Each row has a class, written as a number after it.
[ 24  38  26  -4  11 -14  17   9  -9  12   3 -44  -4 -51  20 -40  50 -56
 -35 -13  45  19 -28  -9 -36   2  30  -7 -42 -49   6  34  25   9   4 -39]	1
[  5  -8  13   5  17   0   9  -1  -3  -3   5  -3  -7   1  15   9 -12   7
  18 -18  10  10   6   5 -16   2   0  12  -7   5  20   0   9  -1   5 -10]	6
[-29 -11 -15 -12 -13 -49  20   3  -8 -22  18 -42  17 -13 -50 -33  32 -16
  27 -11 -37  17   5 -23 -14  -1  46  34  -5  12 -75  25 -10 -12  -8 -18]	3
[  1   6  13  18  18  -1   9   4  -3   6  -1  -6   5   5  20   3 -13   9
  20 -11   5  14  -3  -1  -8  -3  -5   5   1   1  12 -10   5 -14  -5   0]	12
[ 16   4   9  13  24  11  10   9  -8   0  -1 -12  -4  -8  32  24 -17  18
  18  -7  15  16  -3 -11 -10   6 -13  -2 -22  -2  35  -5   7 -12   1 -10]	11
[  9   3   4   1  21  -1   1   3  -9   4  -1  -7  -2  -5  19  11  -8   6
  14 -22   6   4   3  -1  -9   7 -10   9  -8   5  23  -4  10 -16   1 -16]	5
[-26  14  -5 -24  24 -59  -3 -23  -5   8  88  27  -5  20 -50 -27  -1 -41
  56 -17 -19  22   2  49  -7 -31   7   6   5 -12  35 -41  13  -9  12 -28]	11
[  7  12  15  33   0  -1 -22   1 -14  -3 -23  14  10  16  26   2  -6 -27
  38 -10 -21  11  -2  42   3 -43  29 -26   3   5  -2 -46  13 -18  23 -16]	8
[  8   9  13  18  17   0   5  -6  -1  -7  -1   0  -4  -1  19 -18  -9   5
   9 -15   3   6  -4  -9  -4   3   6  -4 -10  -2  10  -6  17   1   0  -8]	8
[ 29  -7 -17  17  14  23  23  23  -5 -36  10 -41   1 -11  16 -44   1  -3
 -33  52 -34 -25 -13  36 -20   0  13 -11 -40   8 -12 -24   7  -6  14 -16]	11
[ -5 -11   5   6 -17 -20  -4  13  12   6  24   8   5  40 -11 -28  10 -34
  -7  55  11  34 -32 -33 -16 -24   8  55 -47   2  24 -13  32 -12  19  -3]	12
[  6  -5   9   8   9  -5   5   6  -4   3  -9 -14   7  -6  11   7  -9  10
  16  -4  13  16  -7 -11  -1   2 -13  -4  -2   7  15  -3   5  -1  -7  -5]	3
[ 47  28 -23   5   4  -7 -37  -6 -19  24  39  36  16  -6 -34  68  17  -3
  37   3 -45 -18  34  50  31  -7 -20 -33  38  -3 -14 -15 -10  -3   3   9]	7
[ -5  -7  20  -2  12 -14   8   1   1  -1   2  -3   0   6  13   0  -8   0
  13 -15  -7  17   3  -4  -6   8  -2   0 -12   7   0  -9  15   0  -1 -12]	1
[ -3   3  56  17  36  15  -3   1  -6  -2 -30  11   9  18  45 -25 -19  -8
  14 -11  -8   3  -6  30  -5 -16  10  -8  15 -21 -15 -25   0 -33   6  -9]	12
[  2  -4  13   8  11 -13   4   3  -1   5   1  -1  -1   8  17  -8 -14   2
  14 -12  15  12  -8 -14  -4   1  -2  -4  -1  -2  15  -7  17   2   5  -8]	8
[  5 -20  17  -7   9  -9  17   6  -7   2  -6 -13   4   4  13  -7  -7  19
  13 -13  12   3 -17  -9 -15   1  -5  -3   4   5  14 -11   6  -1  -1  -5]	3
[ 10 -35  30  -4  26   2  -8  29 -40 -26 -43 -42  35 -54   5  25  -9  -4
   7  15 -38 -12 -12  -3  12 -15  27 -16   6  16 -42   5 -55 -23 -34   6]	9
[  9  -9   2  47  65  -3  37  23 -34 -31 -25 -15 -10 -53   4 -82 -37  -2
  40  15 -39   5 -16   2   8 -18   6  35  35   5 -44  -9 -22  -6 -37   3]	7
[ 32 -19   2  70  69 -41   9   5 -46  -4 -14 -22   9 -26  17   8 -39  -6
  30 -10  11  16  39  60  19 -10  21 -11  58  -1   0 -30  20  -3 -22  -2]	8
[-24 -38  18 -56 -28 -60 -33   3  44  15  41  11  48  21 -91  -1 -15  -2
  25  36 -19   3 -37  11  30   9  37 -33  28  13 -19  10 -19  -2  -5  57]	0
[  8 -11  21   2  19 -16  14   8  -7   0  -2 -10   0  -8  23  -4  -7  -2
   4 -13   9  12  -7 -18 -12   9  -1   6 -16   3  16  -8  15  -3   4 -18]	1
[ 33  42 -22  62 -10 -11   5  21  12  11  21 -60   6 -36 -15  27  18 -26
 -21   7 -11  29  48  10  -4  10  43 -19   2   3  -3  28 -15  15 -28 -15]	6
[ 40  -8  -2  -8  32 -22  30  37   0   1   1 -35  20  27   8 -43 -12   0
  18 -11 -55  12 -16  -5  -4 -24 -12 -20 -35  17  -5 -23   2  -2   5  -1]	0
[ 11  13  18  27  14   2   8   2  -4   0  -4  -2   1  -3  35  -7 -14   6
   7 -13  12   9   5  -8 -10  -3  -5   0  -8   0  13  -5  18  -8  -2 -14]	8
[ -6 -39  -1  71  37 -13  27 -29   5 -41  27  10 -12  -6 -26 -36   3  10
  26  20  -9  25  -1 -11 -14  15  60  16  18 -13 -23   2   3  -8 -10  55]	12
[ 10  -5  26   9  17 -13   5  -3  -4  -4  -5  -7  -3   6  26  -2 -15   6
  11 -11  15   8  -9   0  -3   1   4  -8  -7   1  12 -15  25   4   5 -19]	8
[ 24 -34   3  33  15 -43  38   5  19  -6   5 -37   4 -18  -8   9 -16  11
 -19  15  11  21  15 -34  13  40  48 -23  26 -20 -11 -15  -6  -9 -17   9]	3
[  8   1  12  12   6  -3   3   4   1   4  -7  -3  -7   0  29  11  -7  -2
  11  -6  13   5  -1 -15 -14   3  -1   3   0   3  17  -4  21  -7   8 -13]	5
[ -6   8  24 -31  30 -15 -18  13  -6  -5   6  -7 -16  12 -19  22 -25  -3
  25 -10 -34   4  -2  58  10 -18  42  12  -2   8   1   0  45  26 -25  12]	3
[  7   8 -23  -3 -24  17  14   6  -9   8  31  12  10 -18   8 -25  -2 -33
  -3  -6  45  10  -9  20  -7 -24 -11 -39  -3 -32  -7  17  -2   5   5  16]	8
[ -1   0  13  19  19 -16   7   7   0   3  -5 -23  -6   7  13   9  -7  13
  25  -5   2  12 -18  -6  -6  -9   4   0   5   8  19 -14  -7   0   2 -19]	4
[ 67 -45  39  -4  44 -56  -1  29 -16   0  39 -45  40 -16 -18  35   5   2
 -24  42 -18   2  18  -9  19  22  -5  -1  -8  10 -28  50  -6   6 -17 -19]	9
[  7   6  19   8  10  -7   6   2   2   0   0 -14  10  -2  16   1  -6   9
  17  -6  10  11 -13  -5  -9  -4  -4  -3 -12   2   8  -7  17  -8   5 -13]	7
[ 34   3   7   8  -6 -39  -7  10   8   7  49 -29  17  22 -39 -15  -6  -5
 -35  40  -1  -6   9 -27  18  13   1 -21  14  21   3  18  -2  46 -25  11]	8
[ 13 -96  22  -3  -6 -71  37  16  -6  -6  27 -39  -7   4  14  51   8 -12
  21   5  27  47  -8 -34 -25  -3  44  -1  19   0   1  15  42  23   4 -28]	5
[  2  13  12  13  10  -9   5  -1   0  -1   2  -6   9   4   9  15  -5   2
   6  -9   7   7   3 -10   0  -3  -2  -4 -12   2   6  -9  13  -8  -3 -11]	10
[-42 -22 -26 -39 -27 -60 -32   6   2  24  11   6  56  35 -85 -21   1 -33
   5  33 -13   4 -25  27  47 -14   9 -11  40  -6 -42 -42 -13  -8   9 -16]	11
[  3   2   7  13   2  -5  11  -3   7   6  -1 -18   1  -2  19  -4  -2   6
   0  -1  10  12  13  -5 -13   8  -3  -2  -1   0  24  -5  13  -4  -2 -14]	11
[  3   2  14   9  16 -12   5   5  -6  -2   2  -9   0   7  13   6 -17   9
  12 -17  -1   1  -6  -2  -5   5   3   5   4   6   3  -9  10  -3   4 -10]	2
[-5  7 20 12  5 -3  2 -1  0 -3 -2 -8  0  1 20  7 -5 -5 11 -4  6  9 -3 -4
 -9 -6  7  2 -1 -1  5 -3 11 -3  1 -9]	12
[  1  -5  11   9  10 -11  12   3  -1   0  -1  -8  -1  11  14  -4 -13   7
  13 -13   1   5   4 -15 -11   6   2   7   7  11   2 -10   9  -8  -2 -10]	5
[-21 -48   0   3   0  -2  22  11 -14 -23 -32 -55   6  14 -16 -56  11 -17
 -38  27  -2  37  -6  14  -7  -2 -13   7 -56  26 -17 -20 -11  15 -22 -18]	1
[ 16 -48   7  16 -17  -1  -9  14 -21  -8   7   9   4   8  29  53  -1 -12
  -5  50   2  10  13  34   9 -37 -56   5  -2  23  -4   3  20  17  15 -40]	2
[  6   2  -4   8   7  -3  11   3  -1  11 -13 -12   8 -11  18  -1  -6  14
  20 -12   9   5  -4 -11 -11   4  -7 -10   1   2  29 -12   9  -8   2  -1]	11
[-39 -62  60 -30 -42 -13 -17  15  -2  -1 -52  12   4  20 -30  45  -2 -52
 -48  14   4   4  23 -40   4  20  57 -38 -11  -3 -14 -37  24  35 -25  -6]	3
[  7   1  10   3   8   4  10   8  -1   0   6  -4  -3  10  25  11 -13  19
  15  -9   6   5 -10 -13 -14   3   5   7  -7   0  20  -6  16  -5   6 -13]	11
[  0  -9  14  13  24  -3  14   5  -4  -6  -7 -18 -11  -5  12  -9 -10   1
  13  -5  -4  16   0  -1  -7  -2   3   8 -10   3  11  -2   4   5 -13 -10]	4
[ -4  -6  11   0  11  -5  10   3   1   4   6  -9  -4   9  17  15 -14   8
  18 -15   8  14  -1  -7  -4  -6  -6   0  -2  -1  17  -5  -4  -6  -2 -10]	4
[ 10 -13  32  36  25 -44  18   7  -3 -22  13 -14 -21 -38  30  13 -19 -66
 -10  26   2  44  61 -48  -1  36   9  24 -42  -9  -9  -6  74   8 -15 -66]	8
[ -4   7  14  18  12  -8   3  -2  -2   3 -12  -1  -5   0  13  -6 -11  -5
  21  -8   3   5  -1 -12  -5  -2  -2  -7  13   7  16 -18   4  -1  -3  -2]	10
[ 36  33 -19   3  27 -48 -44  11 -16  58   3 -18  11  -3 -23  48  13 -14
  69 -12 -41  21  15  68  11  -3  -8 -13  29  21  33 -37 -12 -19   5  -5]	9
[ 11 -35  24 -21 -11 -59 -42   4  12  33  10 -13  29  21 -16  84  14 -17
  18  26  -3  23  16  22  33 -22   6 -25  38  -7  -1  15   8  -4  21 -10]	7
[  6   9  13  12  14   0   1   3  -1   3 -10  -2  -3   7  22   4 -12  -1
  12 -13   4   8  -5 -10  -7   2   2  -1  -3   2  14 -17  19  -7   1 -14]	5
[ 12   6  14  11  14   0  12   8  -2  -2  -1   1   5   8  32  12 -22   8
  14 -12   9   4  -6 -10  -5  -1  -3  -4 -10   2  11 -19  19 -15   6 -10]	10
[ -4  -4   6  15  11  -8  13   2  -1   0  -1  -3   5   7  15 -12 -20  11
  22  -4   7   7  -5  -9  -7  -3 -12   5  10  14  11 -15   6 -10  -4   4]	10
[ 28 -47  33 -28   3 -13   8   5 -34  -5 -12  -6  -6  22  19  -3 -27  17
  34  11   0  16 -15  50   5  -3 -24  14  18  38 -20 -35  -3   8 -17 -14]	1
[ -4 -17 -27 -26  21 -20 -11  35   3  20   3 -12 -14 -12 -50  -7  -7  -3
   4 -16 -20  17 -49  43  40 -32  20  25   0  -2  50   9 -54  11   5 -44]	6
[  3   3  20  13  14  -9   3   2  -4   4 -15  -9   4   7  20 -11  -9   3
   4 -16  12   7  -8 -15  -9   9   0  -9 -13   1  15 -19  21   0   3 -19]	8
[ 43  10  24  -6  10 -30 -14 -14  12  -4 108   4  19  35 -27  48  10   2
 -19  43   3  14  38  13  17  -5 -30  16 -27   2  -3  58  28  10 -11  -1]	10
[  4   2  21   8  20  -5  10  10  -5   2   4  -7  -5   0  22   9  -1   2
  -1 -17   1  16   0  -7 -13  -2  -2   9 -22   0  20  -2  13  -2  -3 -19]	1
[  7  -4   9   6  12  -5   7   5  -3  -1  -8 -13   8   0   6  -1  -8   7
   1  -8   8   3  -2 -20  -6   6  -8  12  -6  10  12  -4   4   5  -1 -15]	6
[-32 -26  -5  -2 -10  24 -12   7   0  19  30  77 -16   7  -9  49  -3 -20
   3  17  11  31  34  60  14 -14 -42  28 -17 -27  -7  13 -24 -42  20 -15]	1
[ 11   1  12   7  16 -11  10  -2  -6  -2   5  -8   1   7  21  -4 -10  16
  16 -17   0   5   6  -1  -4  -3 -13  -1  -3   8   1   1  17   3  -2 -10]	8
[  3   4  12  11   8  -7   4   5  -4   3  -1   3   3   3  14  16 -16   1
  20 -11   8   8  -7 -13   1  -2   0  -8   7   3  11 -16   8  -5  -3  -7]	10
[ 27  11 -35  16  16  12   4   8 -22 -11 -10 -21 -17 -18  -5 -16   2  28
  26 -10 -24 -42 -35  28  -6  -6  52  -8  60   7 -13  -3 -12  28  -6  41]	4
[ -2  -4   9  11  15 -16  19  -2   3  -3   0 -19   3  -2  19   4 -12  12
  21 -16   4  16   1 -15  -6  -5  10   9   2  -1   6  -1   5 -13  -5  -7]	4
[ 12   4   1  21  16   2  11   8  -2   2  -2  -5   7  -8  16  -3 -12  13
   8   2  13   6 -10 -14  -7   3   2   4  -4  -6  21  -6  14  -9   1  -3]	11
[  4  23 -35  13   2  35 -20  -7 -16   0 -20  -1 -27 -50   4  17  20 -27
 -26 -26  -1 -26  54  85  -8  13  -6 -28 -46   3  45   0  -3  -2  22 -27]	8
[ -6   0  18  18  19  -4  10  -1  -2  -3 -11  -8   0   2  14 -24 -14   5
  18  -1   1  12 -10  -7  -4  -3  -5  11   9   5  -1  -6   1  -2 -11   1]	12
[ 12  10  14   8  20  -5   8   8  -4  -1   6  -5   3  -2  18  11 -16  13
  17 -22   9   6  -9  -7  -9   1   3   7   0   1  14  -2  12 -10  -1  -6]	0
[ 11  25   9  15  20  -9 -18  12  -4  15 -29  41   2   0  15  10 -23 -23
  17   8 -29  -4  21   5  21  -6 -28  27 -15  14 -10 -22  55   6   8 -23]	9
[ 10  -8  23   9  14  -1   8   8  -2  -8  -6 -13  -3  -1  25   8 -18   8
  15   1   2   9   1 -16  -7  -2  -2   7  -7   9   7  -2  11  -4   1  -6]	7
[-24   4 -11  44 -13 -48   3 -30  13  -4  23 -23  36 -27 -36  54  18 -33
  15  -3  -1  33  80  39   3 -16  24 -55  -6  -3 -22  -5  11 -18  -7  15]	7
[  6   5  18  15  13  -3   7   4  -5  -5 -15 -15   8  -1  21  -8 -17   6
  21  -9   2   7  -1 -10  -6  -6   0   2  -1  10   1 -11  11  -9   1  -4]	7
[-13 -51   6 -11 -11   5   5  35  19   5  -4   7 -27 -19 -25 -34   0 -69
  -9  40  -5  40 -15  19  11  12   1 -50 -28 -27  -7   4 -18  27   8 -23]	3
[ 59  29   1  38  16   2 -10  22 -13  13  63  27 -17  -9  69  59 -11 -20
  51 -13  18  38  -9  14  -9 -57  47  58  17 -35  51  39  26 -45  33 -12]	12
[ 26 -42 -13 -10  -7   8  12  -4  10  -1   4 -27   2  13   9  23 -13  23
 -11  11 -13  15  45  65   7  31 -15 -20  -9  16 -10 -21 -23 -37  -6   3]	5
[  0   5  13   7  18  -6  11   3  -8  -4  -3  -7   2   2  22 -10 -12   7
  17 -18   0   8  -4 -13 -11   7  -7   4  -5   9  -1  -9  13  -2   0  -3]	1
[ -20  -38   10   29   24  -55   44   16  -10  -19    7  -24   31   10
  -28 -114  -10  -31  -13   -5    4   18  -18   -1  -11  -23   49   32
   15   -2  -47    1   33    6  -13  -26]	5
[ -8 -32  22 -23   1  55  11  10 -13 -45  24 -19  -7  30  32  66  -9  10
 -23   4 -37  45  23  73   4 -40 -20 -15 -86  10 -29  -2   0   0 -32 -23]	1
[  0  -6   0   7  10 -10  12   3   4   2   1 -16   2  12  12  -5  -4  13
  16   2   7  14 -11 -26 -13  10   1   7  -6  -1  15 -10  14  -7   9  -6]	11
[ 27 -28 -14   0  -5  -8  31   5 -18 -23  91  -2  10   0   1  32 -29  -7
  16  12  24  48  22  82   3 -26  -7  -6 -42  -7 -18  -5  -1 -33  -8 -18]	8
